Below is a small trained network, with its code and all its weights. Each question gives an input and a class and asks what happens when units are switched off, that is, made to give their printed mean instead of their output.

import numpy as np


def w(rows, s, z=0):
    codes = np.array(rows[::2]) - 128.0
    scale = np.full(codes.shape[1], s)
    scale[-1] = z or s
    return codes * scale


def norm(h):
    return h / np.sqrt((h * h).mean(-1, keepdims=True) + 1e-5)


def f(y):
    return y / 2 * (1 + np.tanh(0.7978845608 * (y + 0.044715 * y**3)))


def log_softmax(a):
    a = a - a.max(-1, keepdims=True)
    return a - np.log(np.exp(a).sum(-1, keepdims=True))


def net(x, mask):
    res = np.array(x, float).reshape(1, 7) / 4 @ E
    u = 0
    for l in range(3):
        y = f(norm(res) @ A[l][:, :-1].T + A[l][:, -1])
        res = res + np.where(mask[u : u + 13], y, B[l][:, -1]) @ B[l][:, :-1]
        u += 13
    return log_softmax(norm(res)[-1] @ U[:, :-1].T + U[:, -1])


A, B = {}, {}
E = w([
[255,47,147],'x0',
[129,127,129],'x1',
[129,127,126],'x2',
[72,64,218],'x3',
[109,80,86],'x4',
[128,128,124],'x5',
[128,129,130],'x6',
],0.0062)
A[0] = w([
[106,108,170,80],'L0N0',
[113,98,65,99],'L0N1',
[173,117,81,118],'L0N2',
[148,167,243,112],'L0N3',
[68,121,146,126],'L0N4',
[125,77,152,79],'L0N5',
[136,186,185,64],'L0N6',
[57,107,144,108],'L0N7',
[140,108,123,80],'L0N8',
[131,114,161,137],'L0N9',
[254,50,127,255],'L0N10',
[194,177,75,99],'L0N11',
[107,137,153,136],'L0N12',
],0.0086,0.006)
B[0] = w([
[127,155,137,122],'L0N0',
[88,80,166,129],'L0N1',
[77,119,170,145],'L0N2',
[96,82,76,142],'L0N3',
[95,145,60,141],'L0N4',
[158,157,141,123],'L0N5',
[146,144,175,120],'L0N6',
[182,199,119,141],'L0N7',
[153,152,223,117],'L0N8',
[100,244,139,133],'L0N9',
[72,180,71,254],'L0N10',
[60,191,97,156],'L0N11',
[172,152,4,133],'L0N12',
],0.0049,0.0086)
A[1] = w([
[154,205,182,100],'L1N0',
[174,199,194,84],'L1N1',
[125,161,159,97],'L1N2',
[152,211,217,91],'L1N3',
[182,186,191,113],'L1N4',
[254,94,155,138],'L1N5',
[92,63,108,8],'L1N6',
[166,156,116,137],'L1N7',
[239,90,144,59],'L1N8',
[122,140,150,3],'L1N9',
[209,125,84,132],'L1N10',
[28,197,45,69],'L1N11',
[83,140,121,68],'L1N12',
],0.0093,0.0042)
B[1] = w([
[107,63,70,128],'L1N0',
[104,2,64,122],'L1N1',
[117,113,91,122],'L1N2',
[120,84,55,126],'L1N3',
[68,50,116,122],'L1N4',
[146,212,118,137],'L1N5',
[110,133,70,122],'L1N6',
[94,69,167,138],'L1N7',
[177,178,141,129],'L1N8',
[173,101,119,110],'L1N9',
[155,158,193,148],'L1N10',
[141,152,166,254],'L1N11',
[137,132,123,137],'L1N12',
],0.0077,0.0088)
A[2] = w([
[127,78,198,90],'L2N0',
[85,66,198,133],'L2N1',
[117,227,92,164],'L2N2',
[126,146,140,56],'L2N3',
[122,159,12,188],'L2N4',
[103,189,214,187],'L2N5',
[175,184,233,100],'L2N6',
[110,138,130,33],'L2N7',
[227,110,180,162],'L2N8',
[98,96,239,166],'L2N9',
[99,68,59,252],'L2N10',
[119,76,214,149],'L2N11',
[244,87,138,129],'L2N12',
],0.011,0.0034)
B[2] = w([
[145,168,193,121],'L2N0',
[221,126,194,132],'L2N1',
[155,92,150,244],'L2N2',
[132,134,120,127],'L2N3',
[160,83,204,193],'L2N4',
[163,82,47,206],'L2N5',
[106,94,61,167],'L2N6',
[140,137,113,123],'L2N7',
[42,114,156,140],'L2N8',
[223,133,152,143],'L2N9',
[73,56,140,144],'L2N10',
[200,178,179,127],'L2N11',
[1,196,72,138],'L2N12',
],0.0079,0.011)
U = w([
[164,130,107,240],'0',
[81,245,81,147],'1',
[180,109,111,162],'2',
[250,199,179,108],'3',
[168,90,102,106],'4',
[162,92,103,92],'5',
[100,56,139,2],'6',
],0.013,0.0066)

Each question gives the input, the list of numbers given to net, and the class t.
The units are the neurons (one row each of A and B). Each row of codes is followed by its name. A weight is (code - 128) times the scale printed after its matrix; where a second scale follows, it is the last column's (A, B and U).
mask holds one flag per neuron, layer by layer. A switched-off neuron (its flag False) gives its mean, the last column of its row in B, instead of its output. The means were averaged over made-up inputs and are rounded, as every weight is.
A unit's drop is (log p(t) with every unit on - log p(t) with that unit switched off) / (log p(t) with every unit on - log p(t) with every unit switched off).
The circuit of an input: a set's keep is (log p(t) with only the set's units on - log p(t) with every unit switched off) / (log p(t) with every unit on - log p(t) with every unit switched off). Starting from the 12 units with the biggest drops (on a tie, the unit counted first), units are removed one at a time, each time the one whose removal leaves the highest keep (on an exact tie, the one counted first), for as long as the keep stays at least 0.8.
units of the circuit, in order: the units of the circuit, biggest drop first
k most important neurons: the k neurons with the biggest drops, biggest first
top k neurons in layer l: the k neurons of layer l with the biggest drops, biggest first
input [5,5,5,7,7,-5,0], class 3: units of the circuit, in order -> (L2N11; L2N0)
input [7,5,-4,-3,2,3,2], class 1: units of the circuit, in order -> (L2N12)
input [-4,3,7,-7,-8,6,-5], class 6: 4 most important neurons -> (L0N10; L1N1; L1N0; L1N4)
input [8,-5,-7,-3,5,-3,3], class 1: units of the circuit, in order -> (L2N12; L2N5)
input [6,5,-4,-2,-8,-7,-2], class 6: top 2 neurons in layer 1 -> (L1N11; L1N0)
input [-6,-4,4,8,0,-8,5], class 3: units of the circuit, in order -> (L2N9; L0N10; L2N11)
input [-6,3,-3,0,-2,7,0], class 5: units of the circuit, in order -> (L0N10; L2N5; L0N11)
input [6,6,1,-6,1,1,3], class 1: 3 most important neurons -> (L1N10; L2N12; L0N4)
input [-6,-5,1,7,6,-1,-2], class 3: units of the circuit, in order -> (L2N1; L2N9; L0N10; L2N11)
input [7,5,2,8,-1,-1,-5], class 3: top 2 neurons in layer 2 -> (L2N9; L2N11)
input [5,0,6,1,8,-4,5], class 6: units of the circuit, in order -> (L0N10; L2N10; L2N5)
input [-6,-7,-2,-6,-7,6,2], class 4: top 4 neurons in layer 0 -> (L0N10; L0N3; L0N4; L0N6)
input [7,4,7,7,4,-1,3], class 1: 3 most important neurons -> (L2N12; L0N11; L1N5)
input [-6,4,1,-3,2,7,2], class 5: units of the circuit, in order -> (L0N10; L2N2; L2N12)
input [-3,-1,3,7,2,-6,-1], class 3: units of the circuit, in order -> (L2N9; L2N11)
input [-3,-1,0,-3,0,-8,-7], class 5: units of the circuit, in order -> (L0N10)
input [-4,3,-6,2,0,-1,3], class 2: 2 most important neurons -> (L0N10; L2N5)
input [6,6,0,3,4,3,-3], class 1: 2 most important neurons -> (L0N11; L2N12)
input [-4,-8,4,-8,-2,8,-5], class 3: 2 most important neurons -> (L2N4; L2N6)
input [-7,-4,1,8,3,8,6], class 3: top 3 neurons in layer 1 -> (L1N5; L1N11; L1N3)
input [7,1,0,4,0,0,5], class 1: top neuron in layer 0 -> (L0N11)
input [8,-2,-6,8,7,2,4], class 1: top 2 neurons in layer 2 -> (L2N12; L2N8)
input [-7,3,-5,-2,-8,7,-3], class 6: top 3 neurons in layer 0 -> (L0N10; L0N11; L0N6)
input [6,5,6,7,2,0,-2], class 3: top 2 neurons in layer 1 -> (L1N11; L1N10)
input [7,4,-1,-3,5,6,-1], class 1: top 2 neurons in layer 2 -> (L2N12; L2N5)
input [-3,6,2,8,-7,-7,-7], class 3: top 3 neurons in layer 0 -> (L0N3; L0N10; L0N4)
input [0,-2,-6,8,-3,2,6], class 3: 2 most important neurons -> (L0N3; L0N10)
input [-6,-3,-7,-1,-7,-7,-1], class 2: most important neuron -> (L0N10)
